Below is a small trained network, with its code and all its weights. Each question gives an input and a target symbol and asks what happens when units are switched off, that is, made to give their printed mean instead of their output.

import numpy as np


def w(rows, s, z=0):
    codes = np.array(rows[::2]) - 128.0
    scale = np.full(codes.shape[1], s)
    scale[-1] = z or s
    return codes * scale


def norm(h):
    return h / np.sqrt((h * h).mean(-1, keepdims=True) + 1e-5)


def f(y):
    return y / 2 * (1 + np.tanh(0.7978845608 * (y + 0.044715 * y**3)))


def softmax(a):
    e = np.exp(a - a.max(-1, keepdims=True))
    return e / e.sum(-1, keepdims=True)


def log_softmax(a):
    a = a - a.max(-1, keepdims=True)
    return a - np.log(np.exp(a).sum(-1, keepdims=True))


def net(x, mask):
    ids = ['αβημστφ'.index(c) for c in x.split()]
    T = len(ids)
    res = E[ids] + P[:T]
    u = 0
    for l in range(3):
        r = norm(res)
        for j in range(2):
            rows = slice(2 * j, 2 * j + 2)
            q, k, v = (r @ M[l][rows].T for M in (Q, K, V))
            z = softmax(np.where(np.tri(T) > 0, q @ k.T / 2**0.5, -1e9)) @ v
            o = O[l][rows]
            res = res + np.where(mask[u + j], z, o[:, -1]) @ o[:, :-1]
        u += 2
        y = f(norm(res) @ A[l][:, :-1].T + A[l][:, -1])
        res = res + np.where(mask[u : u + 8], y, B[l][:, -1]) @ B[l][:, :-1]
        u += 8
    return log_softmax(norm(res)[-1] @ U[:, :-1].T + U[:, -1])


Q, K, V, O, A, B = {}, {}, {}, {}, {}, {}
E = w([
[94,207,135,113,166,138],'α',
[131,138,56,121,111,128],'β',
[142,158,81,149,125,215],'η',
[101,162,123,103,129,71],'μ',
[71,167,116,56,75,198],'σ',
[130,254,175,186,143,131],'τ',
[133,119,161,175,102,108],'φ',
],0.024)
P = w([
[172,126,101,124,253,100],'0',
[120,190,191,56,176,246],'1',
[163,91,173,121,70,133],'2',
[59,162,108,197,242,173],'3',
[139,200,97,11,55,47],'4',
[136,91,161,142,58,127],'5',
[53,149,107,216,192,128],'6',
[84,171,118,27,78,75],'7',
[105,98,148,158,50,114],'8',
[36,145,82,218,133,112],'9',
[53,148,121,51,73,108],'10',
[89,91,171,157,59,148],'11',
[30,134,97,203,227,153],'12',
],0.019)
Q[0] = w([
[81,136,93,19,104,110],'0.h1',
[91,219,55,140,193,149],'0.h1',
[130,144,132,2,58,161],'0.h2',
[98,94,160,159,161,152],'0.h2',
],0.078)
K[0] = w([
[57,154,117,212,45,112],'0.h1',
[127,255,101,162,190,161],'0.h1',
[32,142,127,186,42,139],'0.h2',
[145,126,127,84,163,154],'0.h2',
],0.068)
V[0] = w([
[125,38,115,76,124,109],'0.h1',
[109,2,161,61,156,128],'0.h1',
[218,177,121,154,154,105],'0.h2',
[172,161,86,29,166,148],'0.h2',
],0.019)
O[0] = w([
[127,65,100,105,120,53,20],'0.h1',
[107,9,115,83,94,53,3],'0.h1',
[184,188,138,201,234,219,145],'0.h2',
[28,35,213,136,209,195,161],'0.h2',
],0.013,0.016)
A[0] = w([
[114,149,153,117,135,108,154],'0.n1',
[72,147,95,160,115,128,129],'0.n2',
[123,110,103,120,161,107,117],'0.n3',
[114,126,121,156,120,70,2],'0.n4',
[177,122,253,174,66,104,92],'0.n5',
[176,76,154,177,43,179,80],'0.n6',
[142,98,105,112,128,99,59],'0.n7',
[137,137,160,79,104,160,87],'0.n8',
],0.067,0.0097)
B[0] = w([
[142,138,143,108,129,174,186],'0.n1',
[130,131,175,179,115,169,248],'0.n2',
[114,104,165,168,135,118,135],'0.n3',
[73,108,55,103,152,71,159],'0.n4',
[129,217,144,212,127,79,177],'0.n5',
[133,3,141,165,66,158,185],'0.n6',
[81,168,101,63,143,131,165],'0.n7',
[117,161,111,125,88,161,218],'0.n8',
],0.06,0.016)
Q[1] = w([
[24,239,192,169,147,175],'1.h1',
[154,212,121,114,2,98],'1.h1',
[128,201,147,173,138,166],'1.h2',
[70,150,213,219,78,221],'1.h2',
],0.066)
K[1] = w([
[150,168,186,190,210,138],'1.h1',
[81,168,157,192,69,168],'1.h1',
[224,93,131,132,190,106],'1.h2',
[165,154,152,152,255,158],'1.h2',
],0.08)
V[1] = w([
[47,149,180,76,121,110],'1.h1',
[84,115,2,145,111,155],'1.h1',
[159,101,178,139,133,86],'1.h2',
[95,139,128,61,165,119],'1.h2',
],0.037)
O[1] = w([
[82,103,230,206,30,48,89],'1.h1',
[69,5,31,108,159,35,2],'1.h1',
[248,108,147,171,93,181,101],'1.h2',
[63,114,156,153,95,81,105],'1.h2',
],0.014)
A[1] = w([
[142,98,117,201,158,101,2],'1.n1',
[83,130,86,66,2,153,88],'1.n2',
[127,64,94,98,85,170,96],'1.n3',
[130,214,79,58,89,110,104],'1.n4',
[160,118,168,60,62,128,145],'1.n5',
[155,125,52,156,169,134,39],'1.n6',
[177,187,87,143,121,101,131],'1.n7',
[103,88,96,76,163,102,49],'1.n8',
],0.05,0.0073)
B[1] = w([
[109,146,114,181,150,172,145],'1.n1',
[254,187,192,99,145,148,252],'1.n2',
[109,133,80,94,103,156,177],'1.n3',
[69,86,97,175,61,110,219],'1.n4',
[128,144,112,70,133,80,165],'1.n5',
[177,120,189,120,149,124,141],'1.n6',
[143,155,143,82,103,129,197],'1.n7',
[77,109,174,114,78,132,156],'1.n8',
],0.079,0.022)
Q[2] = w([
[120,157,175,82,50,254],'2.h1',
[128,178,179,75,195,59],'2.h1',
[157,178,93,143,171,177],'2.h2',
[151,166,77,172,21,59],'2.h2',
],0.063)
K[2] = w([
[166,147,157,150,254,203],'2.h1',
[132,127,169,59,32,146],'2.h1',
[143,123,208,122,184,89],'2.h2',
[173,218,115,148,19,179],'2.h2',
],0.061)
V[2] = w([
[97,113,55,206,109,176],'2.h1',
[96,114,206,156,171,126],'2.h1',
[132,169,3,130,156,221],'2.h2',
[215,110,96,182,147,106],'2.h2',
],0.041)
O[2] = w([
[107,108,248,233,113,106,106],'2.h1',
[74,110,87,186,64,168,252],'2.h1',
[73,157,171,250,145,137,130],'2.h2',
[180,138,88,148,154,131,108],'2.h2',
],0.024,0.036)
A[2] = w([
[144,144,88,150,82,2,87],'2.n1',
[76,126,104,162,101,149,36],'2.n2',
[153,120,111,154,56,142,185],'2.n3',
[127,195,96,192,170,100,89],'2.n4',
[102,122,34,132,179,138,2],'2.n5',
[101,141,175,104,115,170,233],'2.n6',
[108,157,139,67,93,139,215],'2.n7',
[75,200,157,110,132,99,30],'2.n8',
],0.073,0.005)
B[2] = w([
[198,131,1,206,44,54,151],'2.n1',
[159,151,180,115,75,185,200],'2.n2',
[120,87,99,100,199,139,254],'2.n3',
[121,108,112,115,159,61,172],'2.n4',
[129,128,63,186,44,61,141],'2.n5',
[120,108,80,117,112,72,249],'2.n6',
[109,119,188,176,100,101,229],'2.n7',
[91,143,100,94,167,173,171],'2.n8',
],0.082,0.045)
U = w([
[128,119,183,242,196,137,228],'α',
[107,159,93,102,244,69,237],'β',
[169,2,70,118,189,197,74],'η',
[94,16,193,67,104,30,1],'μ',
[225,178,189,86,140,125,242],'σ',
[47,190,147,104,76,222,41],'τ',
[169,162,20,199,56,104,53],'φ',
],0.0084,0.003)

Each question gives the input, a string of symbols that net reads in full, and the target symbol t.
The units are the heads (2 rows each of Q, K, V and O) and the neurons (one row each of A and B). Each row of codes is followed by its name. A weight is (code - 128) times the scale printed after its matrix; where a second scale follows, it is the last column's (O, A, B and U).
mask holds one flag per unit, layer by layer, with each layer's heads first. A switched-off unit (its flag False) gives its mean, the last column of its rows in O or B, instead of its output. The means were averaged over made-up inputs and are rounded, as every weight is.
A unit's drop is (log p(t) with every unit on - log p(t) with that unit switched off) / (log p(t) with every unit on - log p(t) with every unit switched off).
The circuit of an input: a set's keep is (log p(t) with only the set's units on - log p(t) with every unit switched off) / (log p(t) with every unit on - log p(t) with every unit switched off). Starting from the 12 units with the biggest drops (on a tie, the unit counted first), units are removed one at a time, each time the one whose removal leaves the highest keep (on an exact tie, the one counted first), for as long as the keep stays at least 0.8.
units of the circuit, in order: the units of the circuit, biggest drop first
most important unit: the unit with the biggest drop
k most important neurons: the k neurons with the biggest drops, biggest first
top k neurons in layer l: the k neurons of layer l with the biggest drops, biggest first
heads that matter: for each layer, one digit per head in row order, 1 if its drop is at least 0.15 and else 0, layers parted by /
input α η μ φ τ σ μ, target τ: top 3 neurons in layer 0	(0.n6, 0.n5, 0.n2)
input μ α η α, target η: 2 most important neurons	(1.n2, 0.n3)
input σ τ μ α σ α φ, target μ: most important unit	0.h2
input τ β μ η η τ μ σ, target τ: heads that matter	10 / 00 / 00
input φ φ α β φ β φ α μ α σ σ α, target σ: heads that matter	11 / 10 / 00
input β σ τ α φ α τ α, target τ: 3 most important neurons	(0.n6, 1.n2, 1.n4)
input β μ μ β β, target μ: 2 most important neurons	(1.n4, 0.n6)
input α η τ α φ β τ μ, target τ: units of the circuit, in order	(0.h1, 2.n1)
input σ μ η σ, target μ: 3 most important neurons	(0.n2, 0.n6, 0.n7)
input α β α α τ τ, target β: units of the circuit, in order	(2.n4, 0.n5, 2.n8)
input μ φ μ α μ σ, target σ: heads that matter	01 / 00 / 00
input β η μ τ μ σ β β, target σ: units of the circuit, in order	(0.h2, 1.n2)
input τ η η μ α, target μ: 3 most important neurons	(1.n4, 0.n6, 2.n7)
input η μ τ β α φ η α α β μ, target μ: 4 most important neurons	(0.n6, 2.n7, 0.n5, 2.n2)
input μ μ α η β σ τ, target η: heads that matter	10 / 11 / 00
input μ β η τ α φ μ μ φ σ, target η: top 3 neurons in layer 2	(2.n3, 2.n2, 2.n1)
input σ σ μ σ τ β η, target μ: 2 most important neurons	(0.n6, 0.n2)
input φ α α μ β β φ, target σ: heads that matter	11 / 10 / 00
input β τ β α μ β η, target α: 2 most important neurons	(1.n3, 0.n3)
input β β β α, target α: top 2 neurons in layer 0	(0.n3, 0.n7)
input φ η μ β σ η η β β β τ σ β, target σ: top 3 neurons in layer 0	(0.n8, 0.n7, 0.n6)
input α β φ σ α η τ, target τ: units of the circuit, in order	(1.n2, 2.n2)
input β σ τ α σ η μ τ μ η α, target μ: units of the circuit, in order	(2.n7, 2.n3)
input α η β μ α η φ η σ μ τ, target τ: heads that matter	00 / 00 / 00
input β σ β α σ η τ β, target τ: most important unit	0.n6
input μ β σ τ β β σ, target η: units of the circuit, in order	(2.n3)
input μ φ σ μ α μ β η, target μ: top 2 neurons in layer 2	(2.n7, 2.n2)
